Here is a tiny trained network, its code and every weight. The questions are about switching its units off for an input and a class, where a switched-off unit gives its printed mean instead of its output.

import numpy as np


def w(rows, s, z=0):
    codes = np.array(rows[::2]) - 128.0
    scale = np.full(codes.shape[1], s)
    scale[-1] = z or s
    return codes * scale


def f(y):
    return y / 2 * (1 + np.tanh(0.7978845608 * (y + 0.044715 * y**3)))


def log_softmax(a):
    a = a - a.max(-1, keepdims=True)
    return a - np.log(np.exp(a).sum(-1, keepdims=True))


def net(x, mask):
    res = np.array(x, float).reshape(1, 6) / 4 @ E
    y = f(res @ A[0][:, :-1].T + A[0][:, -1])
    res = res + np.where(mask, y, B[0][:, -1]) @ B[0][:, :-1]
    return log_softmax(res[-1] @ U[:, :-1].T + U[:, -1])


A, B = {}, {}
E = w([
[176,199,146,2],'x0',
[77,57,139,37],'x1',
[43,169,7,88],'x2',
[129,134,124,133],'x3',
[92,146,74,110],'x4',
[50,158,230,177],'x5',
],0.0082)
A[0] = w([
[165,190,144,196,180],'neuron 1',
[106,204,175,55,85],'neuron 2',
[144,126,124,142,207],'neuron 3',
[162,95,170,150,99],'neuron 4',
[103,69,97,248,95],'neuron 5',
[120,151,113,125,201],'neuron 6',
[194,94,83,107,95],'neuron 7',
[75,199,108,97,171],'neuron 8',
[49,96,138,89,149],'neuron 9',
[168,108,158,151,128],'neuron 10',
[197,90,51,156,134],'neuron 11',
[120,167,105,135,167],'neuron 12',
[68,50,94,114,181],'neuron 13',
[186,100,172,133,121],'neuron 14',
[93,192,180,123,85],'neuron 15',
[87,124,146,150,78],'neuron 16',
[92,103,173,140,118],'neuron 17',
[76,155,91,100,191],'neuron 18',
[164,186,111,192,155],'neuron 19',
[134,226,125,184,121],'neuron 20',
[108,37,95,163,54],'neuron 21',
[153,95,83,117,137],'neuron 22',
[60,52,206,80,219],'neuron 23',
[76,172,163,148,99],'neuron 24',
[71,161,165,153,91],'neuron 25',
[119,203,85,128,186],'neuron 26',
[141,52,160,91,254],'neuron 27',
[71,93,162,164,103],'neuron 28',
[83,142,70,141,149],'neuron 29',
[83,123,65,79,169],'neuron 30',
[93,103,131,93,129],'neuron 31',
[105,228,179,81,63],'neuron 32',
[162,172,110,95,156],'neuron 33',
[93,82,103,190,87],'neuron 34',
[129,135,171,147,69],'neuron 35',
[175,110,94,141,108],'neuron 36',
[168,173,154,104,134],'neuron 37',
[118,105,149,82,194],'neuron 38',
],0.013,0.0052)
B[0] = w([
[122,187,104,179,247],'neuron 1',
[246,96,88,88,200],'neuron 2',
[64,191,191,125,169],'neuron 3',
[65,109,112,81,188],'neuron 4',
[254,143,152,59,255],'neuron 5',
[66,122,216,169,164],'neuron 6',
[99,193,41,114,185],'neuron 7',
[111,99,184,144,208],'neuron 8',
[110,155,118,175,188],'neuron 9',
[92,172,158,72,187],'neuron 10',
[70,189,73,87,210],'neuron 11',
[134,116,189,129,163],'neuron 12',
[195,197,178,143,199],'neuron 13',
[49,114,222,68,201],'neuron 14',
[156,186,61,63,179],'neuron 15',
[182,100,68,7,152],'neuron 16',
[145,158,94,115,177],'neuron 17',
[118,129,199,176,201],'neuron 18',
[152,144,121,216,220],'neuron 19',
[135,163,109,160,214],'neuron 20',
[194,99,90,124,170],'neuron 21',
[87,180,93,121,166],'neuron 22',
[146,198,82,192,244],'neuron 23',
[100,194,9,89,183],'neuron 24',
[96,167,59,45,186],'neuron 25',
[152,133,204,132,204],'neuron 26',
[104,204,143,201,218],'neuron 27',
[136,148,122,89,195],'neuron 28',
[90,119,224,63,187],'neuron 29',
[154,144,154,139,213],'neuron 30',
[135,133,131,162,153],'neuron 31',
[196,134,101,75,193],'neuron 32',
[204,123,172,138,186],'neuron 33',
[246,50,193,71,189],'neuron 34',
[100,91,113,90,159],'neuron 35',
[100,173,97,78,159],'neuron 36',
[164,79,190,148,183],'neuron 37',
[196,168,128,241,175],'neuron 38',
],0.0053,0.0088)
U = w([
[102,156,113,136,254],'0',
[200,83,107,65,67],'1',
[57,183,21,23,109],'2',
[120,148,116,234,90],'3',
[106,130,150,157,173],'4',
[72,126,179,118,157],'5',
[1,74,90,100,6],'6',
],0.0096,0.0046)

Each question gives the input, the list of numbers given to net, and the class t.
The units are the neurons (one row each of A and B). Each row of codes is followed by its name. A weight is (code - 128) times the scale printed after its matrix; where a second scale follows, it is the last column's (A, B and U).
mask holds one flag per neuron, in row order. A switched-off neuron (its flag False) gives its mean, the last column of its row in B, instead of its output. The means were averaged over made-up inputs and are rounded, as every weight is.
A unit's drop is (log p(t) with every unit on - log p(t) with that unit switched off) / (log p(t) with every unit on - log p(t) with every unit switched off).
The circuit of an input: a set's keep is (log p(t) with only the set's units on - log p(t) with every unit switched off) / (log p(t) with every unit on - log p(t) with every unit switched off). Starting from the 12 units with the biggest drops (on a tie, the unit counted first), units are removed one at a time, each time the one whose removal leaves the highest keep (on an exact tie, the one counted first), for as long as the keep stays at least 0.8.
circuit, biggest first: the units of the circuit, biggest drop first
most important unit: the unit with the biggest drop
top k neurons: the k neurons with the biggest drops, biggest first
drop when u is switched off: that unit's drop, to one decimal
input [-2,8,-2,6,8,6], class 3: most important unit	neuron 23
input [6,-4,-7,5,0,-2], class 5: circuit, biggest first	[neuron 14; neuron 5]
input [-1,-7,7,0,-2,-3], class 3: circuit, biggest first	[neuron 19; neuron 25]
input [-7,4,3,-5,5,-3], class 1: circuit, biggest first	[neuron 34; neuron 5]
input [6,7,-4,5,0,4], class 3: circuit, biggest first	[neuron 23; neuron 38]
input [8,4,5,6,-4,7], class 1: circuit, biggest first	[neuron 2; neuron 32]
input [-1,-7,-8,1,1,-2], class 5: circuit, biggest first	[neuron 14; neuron 10]
input [-8,-2,-7,-2,-4,-1], class 1: top 3 neurons	[neuron 5; neuron 34; neuron 21]
input [5,-8,-6,-4,-3,8], class 2: circuit, biggest first	[neuron 15; neuron 24; neuron 25; neuron 4]
input [6,-5,-8,-3,2,-1], class 5: top 2 neurons	[neuron 14; neuron 5]
input [-2,-1,5,2,-4,2], class 5: top 2 neurons	[neuron 23; neuron 29]
input [-6,4,-6,-1,2,4], class 1: top 4 neurons	[neuron 5; neuron 34; neuron 16; neuron 21]
input [7,6,8,-4,4,7], class 5: top 2 neurons	[neuron 18; neuron 8]
input [3,7,-3,0,5,-5], class 3: top neuron	[neuron 38]
input [-8,1,6,-1,-8,0], class 1: top 2 neurons	[neuron 5; neuron 34]
input [-7,2,3,6,7,4], class 1: drop when neuron 34 is switched off	0.2
input [-5,0,-1,5,-5,-7], class 2: drop when neuron 7 is switched off	0.1
input [1,-3,-2,-5,0,7], class 2: drop when neuron 29 is switched off	0.0
